Below is a small trained network, with its code and all its weights. Each question gives an input and a class and asks what happens when units are switched off, that is, made to give their printed mean instead of their output.

import numpy as np


def w(rows, s, z=0):
    codes = np.array(rows[::2]) - 128.0
    scale = np.full(codes.shape[1], s)
    scale[-1] = z or s
    return codes * scale


def f(y):
    return y / 2 * (1 + np.tanh(0.7978845608 * (y + 0.044715 * y**3)))


def log_softmax(a):
    a = a - a.max(-1, keepdims=True)
    return a - np.log(np.exp(a).sum(-1, keepdims=True))


def net(x, mask):
    res = np.array(x, float).reshape(1, 4) / 4 @ E
    y = f(res @ A[0][:, :-1].T + A[0][:, -1])
    res = res + np.where(mask, y, B[0][:, -1]) @ B[0][:, :-1]
    return log_softmax(res[-1] @ U[:, :-1].T + U[:, -1])


A, B = {}, {}
E = w([
[95,92,1,154,214,99,169,180,179,176],'x0',
[150,101,147,124,11,22,81,174,56,168],'x1',
[143,91,221,120,125,190,87,253,175,158],'x2',
[44,87,114,255,54,219,188,171,133,111],'x3',
],0.0097)
A[0] = w([
[153,136,96,91,144,101,129,223,107,148,254],'n0',
[164,171,202,92,151,143,119,31,151,116,116],'n1',
[129,124,3,116,168,63,112,153,138,149,214],'n2',
[145,120,233,83,117,160,104,142,93,127,147],'n3',
[125,131,138,135,26,94,124,92,56,132,87],'n4',
[158,126,203,93,139,117,89,195,127,132,123],'n5',
[114,112,172,184,67,167,134,225,123,124,136],'n6',
[168,148,183,31,156,64,73,99,118,143,187],'n7',
[141,135,59,73,237,129,134,207,143,153,162],'n8',
[159,124,142,95,89,64,83,161,87,131,232],'n9',
[138,130,211,136,55,105,99,178,117,121,147],'n10',
[124,168,195,130,74,191,156,99,64,110,169],'n11',
],0.011,0.0052)
B[0] = w([
[85,74,163,144,91,138,141,87,161,160,199],'n0',
[68,100,194,134,249,177,97,182,134,72,205],'n1',
[180,113,23,159,99,165,152,34,134,112,230],'n2',
[94,224,143,77,171,76,119,218,120,165,211],'n3',
[125,151,185,183,49,103,142,104,165,112,204],'n4',
[91,180,74,147,98,206,183,193,118,180,200],'n5',
[152,31,97,78,156,104,90,82,189,229,223],'n6',
[220,194,40,95,115,86,148,93,55,107,252],'n7',
[147,108,152,180,78,47,103,56,132,76,221],'n8',
[140,88,170,166,33,102,118,80,48,147,229],'n9',
[142,151,212,51,135,136,113,167,73,167,221],'n10',
[120,68,135,179,146,124,134,82,121,47,200],'n11',
],0.013,0.017)
U = w([
[127,240,160,107,171,160,104,203,178,85,6],'0',
[195,179,178,49,190,85,24,136,105,97,52],'1',
[123,72,136,66,119,190,106,139,140,210,3],'2',
[169,154,30,137,133,185,225,95,76,91,218],'3',
[174,186,199,88,48,86,103,155,86,181,127],'4',
[142,28,151,205,84,108,66,54,254,103,245],'5',
[119,142,171,80,188,202,105,140,66,84,100],'6',
],0.0095,0.0038)

Each question gives the input, the list of numbers given to net, and the class t.
The units are the neurons (one row each of A and B). Each row of codes is followed by its name. A weight is (code - 128) times the scale printed after its matrix; where a second scale follows, it is the last column's (A, B and U).
mask holds one flag per neuron, in row order. A switched-off neuron (its flag False) gives its mean, the last column of its row in B, instead of its output. The means were averaged over made-up inputs and are rounded, as every weight is.
A unit's drop is (log p(t) with every unit on - log p(t) with that unit switched off) / (log p(t) with every unit on - log p(t) with every unit switched off).
The circuit of an input: a set's keep is (log p(t) with only the set's units on - log p(t) with every unit switched off) / (log p(t) with every unit on - log p(t) with every unit switched off). Starting from all 12 units, units are removed one at a time, each time the one whose removal leaves the highest keep (on an exact tie, the one counted first), for as long as the keep stays at least 0.8.
circuit, biggest first: the units of the circuit, biggest drop first
most important unit: the unit with the biggest drop
top k neurons: the k neurons with the biggest drops, biggest first
drop of u: that unit's drop, to one decimal
input [-4,-3,-7,-1], class 6: circuit, biggest first	(n1)
input [4,8,4,4], class 2: circuit, biggest first	(n6, n8)
input [-2,-8,-7,4], class 6: circuit, biggest first	(n2, n7, n8)
input [6,8,8,0], class 2: circuit, biggest first	(n6, n5)
input [-7,-1,5,2], class 1: top 4 neurons	(n3, n6, n11, n0)
input [0,-8,8,-1], class 0: top 2 neurons	(n9, n2)
input [8,-6,-4,5], class 5: top 2 neurons	(n7, n8)
input [-6,-6,7,-8], class 0: top 2 neurons	(n5, n3)
input [8,5,5,-8], class 3: top 4 neurons	(n7, n5, n2, n6)
input [-4,2,-6,-4], class 1: top 2 neurons	(n1, n5)
input [-6,1,-8,-6], class 1: top 3 neurons	(n1, n2, n5)
input [-4,-4,-1,-4], class 1: top 2 neurons	(n7, n5)
input [-4,-2,-1,-2], class 1: top 2 neurons	(n5, n2)
input [1,3,6,3], class 2: most important unit	n6
input [-2,-5,-4,-4], class 1: top 2 neurons	(n1, n5)
input [-2,5,-4,3], class 5: top 2 neurons	(n7, n3)
input [8,-2,-6,-6], class 5: top 4 neurons	(n8, n5, n3, n0)
input [-5,-7,-6,6], class 6: top 3 neurons	(n8, n6, n2)
input [-5,-3,-6,-1], class 6: top 2 neurons	(n1, n2)
input [-2,6,-1,8], class 5: circuit, biggest first	(n6)
input [-6,-6,6,-4], class 0: top 2 neurons	(n3, n5)
input [-1,-4,-1,7], class 5: drop of n7	0.5
input [-7,-8,-7,-6], class 6: drop of n8	0.2
input [0,-6,-3,-8], class 3: drop of n1	-0.2
input [5,8,8,-1], class 2: drop of n9	-0.3
